Below is a small trained network, with its code and all its weights. Each question gives an input and a class and asks what happens when units are switched off, that is, made to give their printed mean instead of their output.

import numpy as np


def w(rows, s, z=0):
    codes = np.array(rows[::2]) - 128.0
    scale = np.full(codes.shape[1], s)
    scale[-1] = z or s
    return codes * scale


def f(y):
    return np.maximum(y, 0)


def log_softmax(a):
    a = a - a.max(-1, keepdims=True)
    return a - np.log(np.exp(a).sum(-1, keepdims=True))


def net(x, mask):
    res = np.array(x, float).reshape(1, 7) / 4 @ E
    y = f(res @ A[0][:, :-1].T + A[0][:, -1])
    res = res + np.where(mask, y, B[0][:, -1]) @ B[0][:, :-1]
    return log_softmax(res[-1] @ U[:, :-1].T + U[:, -1])


A, B = {}, {}
E = w([
[149,143,5,116,97,155,99,112,67,77],'x0',
[162,117,115,151,194,192,44,125,198,78],'x1',
[137,131,126,140,151,139,139,149,116,131],'x2',
[124,131,117,136,160,149,145,155,118,145],'x3',
[104,112,155,24,188,74,99,171,98,49],'x4',
[109,126,100,112,136,126,158,117,154,139],'x5',
[206,33,100,109,86,132,110,181,143,188],'x6',
],0.012)
A[0] = w([
[131,136,49,108,100,152,117,141,101,93,26],'n1',
[141,111,122,129,193,189,15,119,241,106,29],'n2',
[65,224,149,162,131,139,131,78,129,97,161],'n3',
[106,130,185,136,124,118,141,183,220,154,93],'n4',
[158,152,67,97,131,109,118,112,98,99,153],'n5',
[194,49,113,72,87,159,131,161,151,171,13],'n6',
[103,128,120,16,169,51,85,225,122,69,91],'n7',
[85,150,146,98,38,45,192,174,23,197,23],'n8',
[146,154,60,73,117,131,106,149,113,100,105],'n9',
[104,131,105,244,52,167,132,119,164,158,110],'n10',
[171,99,111,107,108,104,104,159,142,173,4],'n11',
[189,71,130,102,91,139,141,153,143,143,58],'n12',
[118,104,193,89,144,117,144,152,178,123,167],'n13',
],0.011,0.0013)
B[0] = w([
[68,103,197,255,132,45,62,158,53,102,193],'n1',
[180,55,62,131,157,118,183,49,112,78,244],'n2',
[100,228,162,120,155,207,129,94,63,68,231],'n3',
[118,87,195,190,144,44,73,138,82,164,197],'n4',
[99,110,207,107,118,106,99,164,100,156,187],'n5',
[68,196,177,82,232,146,154,128,91,164,205],'n6',
[211,215,46,91,69,175,139,146,195,220,247],'n7',
[193,38,64,121,179,134,145,112,144,48,254],'n8',
[133,98,155,205,97,58,70,186,131,125,188],'n9',
[176,160,71,138,11,116,109,150,176,222,233],'n10',
[86,150,224,47,148,152,146,65,131,138,174],'n11',
[70,214,197,113,173,221,130,98,158,53,183],'n12',
[109,114,210,202,66,42,57,220,111,123,190],'n13',
],0.0088,0.016)
U = w([
[190,188,82,128,38,154,103,144,205,199,249],'0',
[67,86,166,215,98,54,59,168,104,125,29],'1',
[43,210,157,61,164,190,141,63,103,93,87],'2',
[185,8,70,107,142,130,157,43,126,68,134],'3',
],0.011,0.0016)

Each question gives the input, the list of numbers given to net, and the class t.
The units are the neurons (one row each of A and B). Each row of codes is followed by its name. A weight is (code - 128) times the scale printed after its matrix; where a second scale follows, it is the last column's (A, B and U).
mask holds one flag per neuron, in row order. A switched-off neuron (its flag False) gives its mean, the last column of its row in B, instead of its output. The means were averaged over made-up inputs and are rounded, as every weight is.
A unit's drop is (log p(t) with every unit on - log p(t) with that unit switched off) / (log p(t) with every unit on - log p(t) with every unit switched off).
The circuit of an input: a set's keep is (log p(t) with only the set's units on - log p(t) with every unit switched off) / (log p(t) with every unit on - log p(t) with every unit switched off). Starting from the 12 units with the biggest drops (on a tie, the unit counted first), units are removed one at a time, each time the one whose removal leaves the highest keep (on an exact tie, the one counted first), for as long as the keep stays at least 0.8.
circuit, biggest first: the units of the circuit, biggest drop first
k most important neurons: the k neurons with the biggest drops, biggest first
drop when u is switched off: that unit's drop, to one decimal
input [6,3,-2,3,-1,-2,-6], class 1: circuit, biggest first => n1
input [5,6,6,-1,-3,-4,7], class 2: 3 most important neurons => n6, n12, n8
input [4,-6,0,-5,-5,-8,6], class 2: circuit, biggest first => n6, n12
input [-3,0,-6,7,-6,-1,7], class 2: 4 most important neurons => n6, n12, n7, n11
input [5,-7,7,-2,6,3,-4], class 3: 2 most important neurons => n8, n10
input [5,5,0,-7,4,1,4], class 1: 3 most important neurons => n1, n9, n8
input [8,6,0,-3,8,-6,8], class 0: 4 most important neurons => n7, n9, n3, n4
input [2,-5,-5,-4,-3,-8,-1], class 3: 2 most important neurons => n8, n7
input [1,-1,-8,-1,4,-3,5], class 2: 4 most important neurons => n10, n6, n12, n11
input [8,-7,-5,-5,-3,2,-2], class 1: 2 most important neurons => n1, n2
input [-2,4,-3,5,4,-6,2], class 0: 2 most important neurons => n7, n8
input [-6,-4,4,4,2,-5,8], class 2: 3 most important neurons => n12, n6, n11
input [2,-8,-7,4,-2,6,7], class 3: 2 most important neurons => n8, n3
input [-6,0,2,8,7,-2,1], class 0: 2 most important neurons => n7, n1
input [-7,-1,-1,-4,4,8,-3], class 1: circuit, biggest first => n13
input [1,-4,-1,-2,4,-8,0], class 0: 2 most important neurons => n7, n2
input [-2,8,1,6,5,-8,3], class 3: drop when n2 is switched off => 5.7
input [-4,-6,2,2,-3,3,8], class 2: drop when n6 is switched off => 0.4
input [-2,-3,-5,-2,-4,4,6], class 2: drop when n12 is switched off => 0.2
input [-3,-8,-5,-5,-1,-3,5], class 3: circuit, biggest first => n8
